Below is a small trained network, with its code and all its weights. Each question gives an input and a class and asks what happens when units are switched off, that is, made to give their printed mean instead of their output.

import numpy as np


def w(rows, s, z=0):
    codes = np.array(rows[::2]) - 128.0
    scale = np.full(codes.shape[1], s)
    scale[-1] = z or s
    return codes * scale


def f(y):
    return np.maximum(y, 0)


def log_softmax(a):
    a = a - a.max(-1, keepdims=True)
    return a - np.log(np.exp(a).sum(-1, keepdims=True))


def net(x, mask):
    res = np.array(x, float).reshape(1, 7) / 4 @ E
    y = f(res @ A[0][:, :-1].T + A[0][:, -1])
    res = res + np.where(mask, y, B[0][:, -1]) @ B[0][:, :-1]
    return log_softmax(res[-1] @ U[:, :-1].T + U[:, -1])


A, B = {}, {}
E = w([
[126,100,114,99,212,109,183],'x0',
[192,68,67,112,52,105,169],'x1',
[115,194,22,126,158,160,137],'x2',
[153,127,136,183,109,117,148],'x3',
[127,145,176,85,55,181,132],'x4',
[66,55,145,128,44,91,199],'x5',
[101,61,169,220,128,245,138],'x6',
],0.011)
A[0] = w([
[107,95,164,119,211,95,147,3],'neuron 1',
[104,159,125,197,108,184,59,194],'neuron 2',
[111,94,87,156,78,98,202,197],'neuron 3',
[96,93,218,124,103,110,102,82],'neuron 4',
[121,150,157,99,156,158,175,102],'neuron 5',
[132,98,178,153,129,101,108,149],'neuron 6',
[83,117,220,168,95,85,101,120],'neuron 7',
[115,72,75,152,155,66,154,169],'neuron 8',
[150,69,88,117,110,177,69,107],'neuron 9',
[156,75,79,142,203,108,136,106],'neuron 10',
[136,96,82,140,87,125,163,159],'neuron 11',
[122,147,89,180,128,128,136,29],'neuron 12',
[167,132,179,120,134,145,147,76],'neuron 13',
[97,186,52,180,174,147,113,98],'neuron 14',
[152,144,156,103,139,123,88,62],'neuron 15',
[104,80,150,120,87,101,115,177],'neuron 16',
[209,78,113,132,122,144,79,86],'neuron 17',
[28,92,167,136,168,149,86,118],'neuron 18',
[163,64,192,100,77,110,130,175],'neuron 19',
[132,90,123,158,167,49,136,149],'neuron 20',
[143,70,115,119,78,110,147,57],'neuron 21',
[133,133,223,106,135,106,93,116],'neuron 22',
[141,139,69,124,102,162,120,121],'neuron 23',
[123,206,93,65,135,47,154,96],'neuron 24',
[73,165,67,198,174,126,84,176],'neuron 25',
[124,154,68,59,137,43,75,136],'neuron 26',
[102,71,81,153,63,107,176,117],'neuron 27',
[129,148,58,42,133,45,82,131],'neuron 28',
[152,194,115,117,166,143,62,164],'neuron 29',
[120,169,58,49,140,32,108,169],'neuron 30',
[3,138,200,150,181,179,167,216],'neuron 31',
[98,73,83,155,59,95,175,168],'neuron 32',
],0.013,0.0041)
B[0] = w([
[138,48,160,120,110,143,153,172],'neuron 1',
[180,241,121,150,184,108,109,215],'neuron 2',
[119,118,100,123,188,191,187,212],'neuron 3',
[161,142,177,168,108,132,106,212],'neuron 4',
[124,80,108,122,97,110,141,154],'neuron 5',
[132,131,143,155,158,125,90,181],'neuron 6',
[143,81,216,200,184,202,106,222],'neuron 7',
[161,134,179,83,153,174,141,189],'neuron 8',
[143,172,107,90,129,183,143,165],'neuron 9',
[158,98,159,144,187,165,112,184],'neuron 10',
[100,152,67,92,124,158,170,182],'neuron 11',
[121,143,137,145,176,137,141,150],'neuron 12',
[106,144,108,148,124,72,97,153],'neuron 13',
[134,136,118,208,194,180,190,211],'neuron 14',
[119,120,96,130,116,136,152,155],'neuron 15',
[99,148,129,170,158,208,158,198],'neuron 16',
[137,154,74,76,106,92,159,165],'neuron 17',
[57,123,146,155,31,100,98,204],'neuron 18',
[150,133,166,170,148,164,115,228],'neuron 19',
[156,125,182,166,166,189,112,182],'neuron 20',
[80,138,105,150,183,149,182,185],'neuron 21',
[104,137,148,150,108,109,124,193],'neuron 22',
[132,153,130,117,149,159,144,167],'neuron 23',
[169,143,191,2,81,132,104,228],'neuron 24',
[108,200,152,207,185,216,155,212],'neuron 25',
[144,133,153,53,99,103,95,233],'neuron 26',
[63,107,59,123,161,137,166,210],'neuron 27',
[145,104,163,56,40,95,96,240],'neuron 28',
[113,141,84,108,157,169,191,216],'neuron 29',
[162,151,169,39,91,116,66,253],'neuron 30',
[82,122,102,77,22,74,116,249],'neuron 31',
[47,128,66,126,154,188,170,221],'neuron 32',
],0.01,0.016)
U = w([
[87,134,26,198,229,175,212,140],'0',
[240,142,161,72,203,167,136,172],'1',
[124,148,93,109,180,97,185,165],'2',
[144,154,81,2,34,84,118,195],'3',
[239,58,119,54,183,21,92,136],'4',
[78,39,170,115,96,136,138,92],'5',
[175,81,109,124,123,43,165,2],'6',
[163,126,244,197,101,112,61,131],'7',
],0.0099,0.0032)

Each question gives the input, the list of numbers given to net, and the class t.
The units are the neurons (one row each of A and B). Each row of codes is followed by its name. A weight is (code - 128) times the scale printed after its matrix; where a second scale follows, it is the last column's (A, B and U).
mask holds one flag per neuron, in row order. A switched-off neuron (its flag False) gives its mean, the last column of its row in B, instead of its output. The means were averaged over made-up inputs and are rounded, as every weight is.
A unit's drop is (log p(t) with every unit on - log p(t) with that unit switched off) / (log p(t) with every unit on - log p(t) with every unit switched off).
most important unit: the unit with the biggest drop
k most important neurons: the k neurons with the biggest drops, biggest first
drop of u: that unit's drop, to one decimal
input [0,-2,-5,-6,-7,4,5], class 7: 2 most important neurons -> (neuron 4; neuron 7)
input [4,6,-6,-1,-4,6,-4], class 0: most important unit -> neuron 32
input [3,3,-8,4,-4,-4,-7], class 4: 2 most important neurons -> (neuron 31; neuron 20)
input [-6,3,0,2,-8,2,-4], class 3: 2 most important neurons -> (neuron 7; neuron 28)
input [8,-3,-4,0,0,0,6], class 5: 2 most important neurons -> (neuron 31; neuron 2)
input [7,4,0,-3,-3,1,-3], class 3: 2 most important neurons -> (neuron 28; neuron 7)
input [-6,0,-7,-6,5,-7,-1], class 7: 2 most important neurons -> (neuron 22; neuron 3)
input [5,0,2,5,7,1,-1], class 2: 2 most important neurons -> (neuron 28; neuron 30)
input [8,5,-7,-2,-8,-2,-8], class 4: 3 most important neurons -> (neuron 10; neuron 28; neuron 20)
input [-5,-8,-6,-3,2,-1,-8], class 3: drop of neuron 7 -> -0.1
input [2,-3,-3,8,6,-8,-6], class 3: drop of neuron 29 -> 0.0
input [7,-5,-1,-1,2,-3,5], class 5: drop of neuron 31 -> 0.2
input [2,6,-2,-7,-1,-2,-1], class 3: drop of neuron 7 -> 0.1
input [8,0,-8,4,-8,-4,-5], class 4: most important unit -> neuron 25
